Below is a small trained network, with its code and all its weights. Each question gives an input and a class and asks what happens when units are switched off, that is, made to give their printed mean instead of their output.

import numpy as np


def w(rows, s, z=0):
    codes = np.array(rows[::2]) - 128.0
    scale = np.full(codes.shape[1], s)
    scale[-1] = z or s
    return codes * scale


def f(y):
    return np.maximum(y, 0)


def log_softmax(a):
    a = a - a.max(-1, keepdims=True)
    return a - np.log(np.exp(a).sum(-1, keepdims=True))


def net(x, mask):
    res = np.array(x, float).reshape(1, 8) / 4 @ E
    y = f(res @ A[0][:, :-1].T + A[0][:, -1])
    res = res + np.where(mask, y, B[0][:, -1]) @ B[0][:, :-1]
    return log_softmax(res[-1] @ U[:, :-1].T + U[:, -1])


A, B = {}, {}
E = w([
[150,134,176,141,114,118,124,119],'x0',
[101,90,126,145,149,81,154,144],'x1',
[20,214,162,234,27,155,171,126],'x2',
[89,129,122,95,134,121,89,122],'x3',
[182,208,13,159,53,2,111,137],'x4',
[112,105,107,132,131,118,142,118],'x5',
[102,166,126,91,183,135,88,209],'x6',
[122,39,223,43,35,198,112,230],'x7',
],0.0088)
A[0] = w([
[53,194,86,195,82,156,198,111,150],'neuron 1',
[231,67,171,1,168,147,136,171,254],'neuron 2',
[18,168,176,191,85,206,123,116,206],'neuron 3',
[127,78,191,114,111,240,155,184,112],'neuron 4',
[98,170,161,127,228,191,178,53,153],'neuron 5',
[160,150,114,65,33,131,141,166,156],'neuron 6',
],0.0083,0.0045)
B[0] = w([
[79,137,157,116,149,100,52,169,201],'neuron 1',
[120,91,83,102,205,158,123,69,248],'neuron 2',
[87,155,161,89,110,142,144,176,219],'neuron 3',
[80,144,139,111,97,172,135,122,220],'neuron 4',
[172,124,171,2,144,95,141,177,181],'neuron 5',
[167,125,186,84,204,101,157,169,182],'neuron 6',
],0.013,0.016)
U = w([
[170,130,93,69,170,85,192,123,221],'0',
[104,126,140,94,116,66,147,204,91],'1',
[189,186,1,136,147,83,107,98,187],'2',
[84,229,125,217,147,112,78,133,142],'3',
[95,80,107,140,143,178,120,92,72],'4',
[55,137,129,145,91,160,171,156,4],'5',
],0.011,0.0028)

Each question gives the input, the list of numbers given to net, and the class t.
The units are the neurons (one row each of A and B). Each row of codes is followed by its name. A weight is (code - 128) times the scale printed after its matrix; where a second scale follows, it is the last column's (A, B and U).
mask holds one flag per neuron, in row order. A switched-off neuron (its flag False) gives its mean, the last column of its row in B, instead of its output. The means were averaged over made-up inputs and are rounded, as every weight is.
A unit's drop is (log p(t) with every unit on - log p(t) with that unit switched off) / (log p(t) with every unit on - log p(t) with every unit switched off).
The circuit of an input: a set's keep is (log p(t) with only the set's units on - log p(t) with every unit switched off) / (log p(t) with every unit on - log p(t) with every unit switched off). Starting from all 6 units, units are removed one at a time, each time the one whose removal leaves the highest keep (on an exact tie, the one counted first), for as long as the keep stays at least 0.8.
circuit, biggest first: the units of the circuit, biggest drop first
unit that matters most: the unit with the biggest drop
k most important neurons: the k neurons with the biggest drops, biggest first
input [-2,0,2,-3,-8,-5,4,-6], class 1: circuit, biggest first : (neuron 5; neuron 2)
input [5,2,2,-8,3,1,-8,-6], class 3: circuit, biggest first : (neuron 1)
input [-3,-3,-8,0,1,4,-8,-5], class 2: circuit, biggest first : (neuron 6; neuron 3)
input [7,-4,3,-2,-5,6,4,-4], class 1: 2 most important neurons : (neuron 5; neuron 2)
input [-2,7,0,-1,7,-3,8,5], class 0: circuit, biggest first : (neuron 1; neuron 3)
input [-2,0,8,1,-1,8,-4,-3], class 1: 3 most important neurons : (neuron 3; neuron 1; neuron 5)
input [-8,-5,3,1,-1,7,-8,0], class 1: circuit, biggest first : (neuron 2; neuron 1)
input [-7,-6,6,-3,5,-4,-6,0], class 3: 2 most important neurons : (neuron 5; neuron 1)
input [7,0,-2,-7,-1,2,-2,4], class 4: circuit, biggest first : (neuron 5; neuron 2)
input [3,-3,-3,-5,6,-6,5,0], class 2: circuit, biggest first : (neuron 5; neuron 3)
input [1,8,0,7,7,-5,-2,8], class 0: circuit, biggest first : (neuron 1; neuron 3)
input [8,-8,2,1,0,3,-5,-8], class 1: 3 most important neurons : (neuron 5; neuron 2; neuron 1)
input [5,2,4,4,-2,-5,2,7], class 5: 2 most important neurons : (neuron 4; neuron 5)
input [-3,-2,-1,2,-5,5,-2,7], class 4: circuit, biggest first : (neuron 2)
input [-6,4,-8,-3,0,5,3,6], class 4: 3 most important neurons : (neuron 2; neuron 5; neuron 4)
input [-4,-8,3,5,2,4,2,-3], class 3: circuit, biggest first : (neuron 5; neuron 1)
input [-3,2,2,-8,0,-3,2,5], class 5: 3 most important neurons : (neuron 5; neuron 4; neuron 1)
input [-4,5,-5,4,7,-6,3,-2], class 2: 2 most important neurons : (neuron 5; neuron 3)
input [5,7,-6,3,7,-5,-1,0], class 2: 3 most important neurons : (neuron 5; neuron 3; neuron 4)
input [4,-2,-3,5,2,8,-6,7], class 0: unit that matters most : neuron 6
input [1,-3,0,-7,8,-8,8,2], class 0: 4 most important neurons : (neuron 6; neuron 1; neuron 3; neuron 4)
input [0,1,7,-1,-7,-3,3,-1], class 1: 3 most important neurons : (neuron 5; neuron 1; neuron 2)
